Where the symbols take the points:
lino κ nefa
lino α rovi
lino θ pelu
lino ψ zavu
lino ε fari
kepu κ lemo
kepu δ pino
kepu α vefo
kepu θ meze
kepu ψ fuso
kepu ε tasa
fodu κ zizo
fodu δ nefa
fodu θ zumo
fodu ψ gemo
fodu ε lede
deba κ taro
deba δ naro
deba θ gemo
deba ψ vefo
deba ε meze
bida κ zave
bida α niba
bida θ gidu
bida ψ pelu
bida ε roru
mala κ ludi
mala α naro
mala θ novu
mala ψ pino
latu κ zumo
latu δ pelu
latu θ fada
latu ψ zizo
latu ε bere
fuso κ niba
fuso δ boma
fuso α gana
fuso θ kepu
fuso ψ kanu
fuso ε zave
poga κ pelu
poga α kanu
poga θ zave
poga ψ nefa
poga ε fale
puro κ zavu
puro α milu
puro θ nefa
puro ψ naro
puro ε novu
fiko κ novu
fiko α zavu
fiko θ fari
fiko ψ ludi
gemo κ bive
gemo δ puro
gemo θ fodu
gemo ψ deba
gemo ε milu
kanu κ bere
kanu δ fale
kanu α zumo
kanu θ fuso
kanu ψ lede
kanu ε poga
lofu κ pino
lofu α gidu
lofu θ ludi
lofu ψ roru
gidu κ tasa
gidu α lemo
gidu θ luru
gidu ψ bida
gidu ε lofu
meze κ gufi
meze δ mala
meze α deba
meze θ milu
meze ψ kepu
meze ε naro
rovi κ lede
rovi δ fari
rovi α zizo
rovi θ bere
rovi ψ nosa
rovi ε lino
taro κ deba
taro δ luru
taro θ bive
taro ψ tini
taro ε gufi
bere κ kanu
bere δ mapo
bere α latu
bere θ niba
bere ψ rovi
bere ε pelu
boma κ roru
boma α zave
boma θ pino
boma ψ fale
lede κ rovi
lede δ leko
lede α fodu
lede θ kanu
lede ψ milu
lede ε nefa
leko κ fari
leko α nefa
leko θ fale
leko ψ novu
gana κ fada
gana δ zave
gana θ vefo
gana ψ zumo
gana ε fuso
gufi κ meze
gufi δ ludi
gufi α taro
gufi θ nosa
gufi ψ lemo
gufi ε luru
niba κ fuso
niba δ roru
niba α fada
niba θ lemo
niba ψ bere
niba ε bida
bive κ gemo
bive δ zavu
bive θ zizo
bive ψ taro
bive ε nosa
novu κ fiko
novu α puro
novu θ leko
novu ψ mala
ludi κ mala
ludi α luru
ludi θ fiko
ludi ψ lofu
pelu κ poga
pelu α bere
pelu θ bida
pelu ψ lino
pelu ε mapo
fari κ leko
fari α lino
fari θ mapo
fari ψ fiko
zave κ bida
zave α fuso
zave θ tasa
zave ψ poga
zave ε boma
naro κ luru
naro α meze
naro θ puro
naro ψ tasa
naro ε mala
zizo κ fodu
zizo δ lino
zizo θ latu
zizo ψ bive
zizo ε rovi
milu κ nosa
milu δ novu
milu α gemo
milu θ lede
milu ψ meze
milu ε puro
pino κ lofu
pino α tasa
pino θ mala
pino ψ boma
tasa κ gidu
tasa α kepu
tasa θ naro
tasa ψ zave
tasa ε pino
luru κ naro
luru α gufi
luru θ zavu
luru ψ gidu
luru ε ludi
zumo κ latu
zumo δ poga
zumo θ gana
zumo ψ fodu
zumo ε kanu
vefo κ tini
vefo δ tasa
vefo θ deba
vefo ψ gana
vefo ε kepu
mapo κ fale
mapo α pelu
mapo θ roru
mapo ψ fari
fada κ gana
fada δ bida
fada θ tini
fada ψ latu
fada ε niba
roru κ boma
roru α bida
roru θ lofu
roru ψ mapo
nosa κ milu
nosa δ fiko
nosa α bive
nosa θ rovi
nosa ψ gufi
nosa ε zavu
nefa κ lino
nefa α lede
nefa θ poga
nefa ψ puro
nefa ε leko
fale κ mapo
fale α poga
fale θ boma
fale ψ leko
tini κ vefo
tini δ gidu
tini θ taro
tini ψ fada
tini ε lemo
zavu κ puro
zavu α nosa
zavu θ lino
zavu ψ luru
zavu ε fiko
lemo κ kepu
lemo δ lofu
lemo α tini
lemo θ gufi
lemo ψ niba
lemo ε gidu

The rows follow the links: the fewer symbols apart two points are, the more alike their rows tend to be.

Point, then a row for it; each showing differs a little:
deba: [-15  41  22  18  -9 -64  60   6 -24  46  12  50 -51  22  19  72 -17   4  55 -31 107  21  25  11  63  15  11 -34  39   0   2  10  38 -40 -50  57  -7 -49 -46  27  38  29  34 -21  -1  46 -12  32  30 -28  42 -78  40]
nefa: [ -87  -52   61    6  -55  -25  -33   50  -17  -27  -10  -35  -52   33   12  -41  -29  -14  -15  -22   -7   29  -51  -17  -73  -72    3  -43   21   59  -47  -26   27 -104   16   13   30   14    7   -3   39   48  -36    9   10    5    7  -17    7   17  -73  -17  -14]
luru: [  56   23  -49  -19   27  -41   -1  -49   75   -4    1  -37   12  -49  -19    7   59  -26   17   19  -66   44  -13  -31   25   64  -21   57  -34   37    5   -4  -16   50   12   11  -23   42   17   17  -13  -39   15 -102   65  -18   64  -14  -33  -21   43   38   12]
mapo: [  -6  -33    1  -20   16   66  -25   -9  -17  -34    7  -55   42  -19  -12 -101   12   21  -56   38  -52  -42  -11   31  -71  -36   -4   32  -31   -6    6  -15  -51   39   30  -53   20   37   47  -30  -56  -59   -4   16    1  -51  -20  -30  -49   57  -12   57  -36]
latu: [  45   52  -47  -27   32   60   -9  -35  -42   30  -23   76   -1  -62  -18   11   10   28   -3   -4   35   12    9   35   52   17   16  -22    3  -24   41    4  -35   -7  -31  -23  -12   -6  -15    2  -27    9   10   79 -106  -80 -105   32  -23   16   10    4    2]
puro: [-68 -33  49  -1 -54 -98  -7  42  20  -5  12 -53 -47  36   6  -3 -29 -42   8 -43  10  46 -27 -42 -47 -43  -7   0  13  67 -50 -14  36 -85   2  55  -6  34   3   3  55  24 -14 -50  76  30  48 -16   3 -14 -48 -31  -5]
boma: [-76 -38  85  36 -11  28  15  31 -10 -22  16 -56  20  88  10 -33 -43  15 -51  27 -36 -83   4  12 -73 -47   9  23  -5 -48 -17  18   9  28  41 -32  34 -26   9 -24   5 -39 -10   6  26  68  63 -13  36  30 -17   2 -31]
mala: [-48 -25  67  18 -28 -65  49  31  24  -7  25 -74  11  80   3 -22  -6 -10  -2   0   7 -34   3 -23 -63 -27 -15  28   3  -8 -22  -2  30   5   2  21   5  18   7 -21  14 -44  21 -82 115  77  92 -36  18  -7  18 -22   1]
tini: [ 78  59 -67  -6  45  18  27 -52  -6  50  -5  78   2 -40 -10  60  23  20  43   9  37 -13  42  20  91  65   7  -3   3 -53  41  20 -21  57 -31  -5 -19 -13 -30  15 -28 -19  30  12 -58 -11 -21  32  -7 -30  77 -18  27]
gana: [-37  24   9  41  -8  18  34   8 -47  28 -20  85 -20  38  15  48 -57  34   7  -4  57 -43  21  35  44 -11  33 -30  47 -62  28  21  29 -11 -25  12 -16 -81 -49   6   8  57  23  84 -89  45 -25  43  52 -14   9 -36  12]
nosa: [ 66  36 -73 -54  12 -23 -19 -31  34  11   5  13 -36 -83 -15   0  62 -30  33 -16  -3 101 -24 -37  51  56  -9  12 -10  74  19  -7 -25 -12  -9  24 -38  59 -12  23  -5  16   6 -37  11 -77 -48 -10 -68 -22   7  16   5]
kepu: [-29   7   8  52   3 -27  16  -8  19  14  -2  46 -10  69  34  72 -68  -4  31  12  27 -29  28   8  46  24  46 -16  31 -41 -15  31  49   7  -5  34 -18 -77 -62   0  42  48   3   7 -10 110  86  13  77 -48  23 -37  23]

Each walk starts at a row. The symbols on each line, taken left to right, move it on to the next point.
Each answer is a row, close to the row of the point it stands for.
new walk
[-12  27  13  29   9 -30  48  13 -15  40  16  75 -22  42  24  61 -30  21  42 -15  72 -13  40  24  68  19  28 -22  31 -66   5  22  40   0 -34  30  -2 -64 -67  12  31  42  23  24 -36  57  27  21  57 -36  39 -63  35]
ε κ ε κ κ ψ [ 34  -8 -44  -8  53  71 -46 -45  27 -33 -36   6  61 -27 -22 -29   0  10 -28  67 -88 -36  15   1 -10  42  24  49 -29 -34  27  13 -38  91  48 -66   9  -8  18   1 -48 -34 -20  25 -27  -4  22 -12  10  20  -7  68 -20]
κ κ κ α α ε ψ [-66 -33  31  17 -31  34 -55  32 -44 -10 -15  52 -36  31  15   0 -65  13 -25 -20  23   5 -13  -7 -26 -51  44 -44  27  -5 -26  -4  24 -69  -1   9  15 -67 -11  -5  31  78 -45  85 -75  17 -23  37  48  -2 -66 -29 -10]
new walk
[  73   20  -69  -50    4   30  -58  -22   13    7  -16   33  -29 -106  -15  -20   51  -18    6  -14  -20   68  -26  -22    9   23  -10    0   -5   65   19  -37  -28  -35   -6   -2  -20   38   18   11  -22   22   -4   29  -33 -107  -94   18  -68   15  -26   36  -20]
ψ θ θ α ψ ψ ε ψ [ 90  54 -69 -18  37 -28  -4 -66  72   6  -1  11  25 -64  -7  40  48 -32  46   6 -10  53  -7 -23  60  82 -18  35 -22  20  23  11 -22  50   0  14 -48  26 -18  24 -10 -24  26 -53  22 -24  30   2 -28 -33  46   6  22]
κ ε θ ε κ [ 20  -6  -9 -32   5 -21  13   2  22 -14  21 -97  18 -18 -14 -64  65 -10 -13 -10 -20   5 -18 -15 -49  -6 -30  37 -46  44  -9 -30 -41  22  22 -10  25  79  52 -25 -18 -73  19 -79 107 -45  -5 -60 -68  36  12  41 -11]
new walk
[-83 -65  69  27 -32  37   8  53 -37 -46   5 -63  16  56  -7 -55 -47  16 -67   2 -29 -56 -11   6 -97 -66  -1 -14  -7 -11 -11 -12  -1 -14  10 -34  40  -1  27 -33  -3 -19 -29  32  30  22  12 -35   6  37 -53   5 -30]
κ θ θ α κ ψ [-80 -65  32  50  -5  24 -27  28   2 -33 -19   6  12  85  21  -6 -77  18 -37  26 -43 -52   6  10 -45 -30  30 -13  -3 -46 -31  14  24  -2  29 -25   5 -60  -1   2   4  42 -33  37 -17  72  75   7  68   1 -42   3 -30]
ψ ψ α ε θ [-75 -66  44  29 -32  27 -53  63 -38 -24 -31 -13 -18  52  10 -19 -73  -3 -54  15 -35 -28 -15  -7 -79 -55  32 -26  13   7 -35   1  23 -60  27 -20  30 -34  22 -26   5  45 -47  77 -34  37  10   5  38  21 -82  -6 -29]
new walk
[ 76  62 -57 -40  26 -17  13 -19 -18  43  16  47 -31 -77  -8  11  66   1  53 -31  48  61   0   6  70  41 -17  -9   3  38  43 -20 -14 -18 -40  10 -22  25  -7  13 -19  -8  31 -10 -18 -77 -81  14 -50 -13  43 -20  21]
δ κ θ α ε α ψ α [-21  26  25   9 -19 -76  36  28 -35  36  20  45 -54  -5   9  54 -13   7  49 -71 103  38  -1  11  35 -25 -15 -34  44  22 -14 -16  17 -74 -49  61 -21  -6 -51  23  48  37  14   0 -10  -6 -45  16   2 -33  27 -67  43]
θ ε κ θ ε α θ [  57   16  -85   -3   56   75  -54  -45   16    0  -36   67   22  -49   -5   19    3   21   -3   52  -59  -14   22    5   49   63   26    8  -23  -49   47   21  -23   76    4  -43  -13  -17   -3   17  -57   14  -12   62 -100  -19   -5   22    7   -2    4   53   -2]
new walk
[ 24 -27 -31 -30  10  81 -74 -20   6 -50 -21   6  20 -53 -14 -59  11  -9 -41  50 -74 -13 -20   9 -53   0  -6  20 -36  20  14 -15 -41  28  45 -59   7  24  28 -16 -40  -9 -37  47 -61 -61 -46   0 -28  38 -51  97 -25]
α ε ψ α κ [ -45  -25   29    6  -49  -27  -31   40  -30   -4  -16   28  -58   13   11    1  -32   -5   -3  -45   42   47  -39  -17  -18  -67   16  -52   35   62  -43  -17   43 -114  -10   53    2  -14   -1   12   39   73  -37   39  -29   -9  -36   16    3   -2  -74  -54    0]
κ θ θ α κ ψ [-29  10  16  10 -21  21  -8  24 -81  21  -6  79 -39  11   6  18 -45  37   9 -26  73  -5  14  25  15 -52  23 -61  38 -21  11   2  16 -79 -44   6   3 -56 -30  18  15  55  -2 100 -91 -20 -78  45  30  -5 -18 -53  16]
new walk
[ 46  23 -57 -57   1 -27 -22 -20  55 -17   2 -38   3 -55 -17 -20  63 -47  15  -6 -54  72 -35 -29  -8  28 -17  35 -19  81   4 -38 -11   4   9   2 -12  80  38  14  -6 -23  -2 -78  59 -64 -13 -20 -76   4  -3  50  -5]
θ ψ α ψ κ [-39  18  13  21 -19 -95  35   9  27  13  10  24 -30  45  22  74 -18 -29  40 -35  39  34  19 -17  49  16   2 -12  33   9 -24  16  50 -43 -16  68 -29 -25 -36  37  51  40   3 -45  28  66  63  26  53 -61  16 -53  32]
κ θ κ ε θ α ψ [-35  -2  14  -3 -49 -70   1  40  -1  15  17  25 -64   9  13  41 -10 -27  49 -58  47  68 -18 -38  -2 -18  -7 -37  48  77 -28 -10  54 -92 -12  56 -19  14 -21  24  56  57 -11   2  28  21   6   8   9 -39 -26 -55  17]
new walk
[ 49   7 -61 -32  24  89 -65 -30 -12  -4 -45  61   6 -67 -19 -26   2  10 -20  27 -28  22  -8   2   9  27   7 -12  -9  11  31   0 -43  11  13 -40 -10  -2  15   7 -36  24 -27  78 -86 -72 -74  22 -21  22 -32  54 -19]
θ ψ α ψ κ [-35   5  21 -10 -34 -18  14  25 -62  33  -4  49 -50   0  19  32 -27  22  25 -59 102  28  -9  17  24 -50   1 -60  39   9  -1 -28  26 -93 -34  27 -12 -27 -16  20  24  52  -9  54 -41 -30 -88  20  -3 -11 -17 -60  21]
δ ψ ψ θ ψ α α δ [-47 -22  44  25 -21 -95  19  17  39  -8   4 -31 -17  63  19  33 -13 -24  14 -14   1  19 -19 -35 -16   9  -4  10  11  24 -45   8  45 -10  10  66 -13  -8 -29  22  45   7   4 -67  81  80  98 -21  33 -42 -16 -31  30]
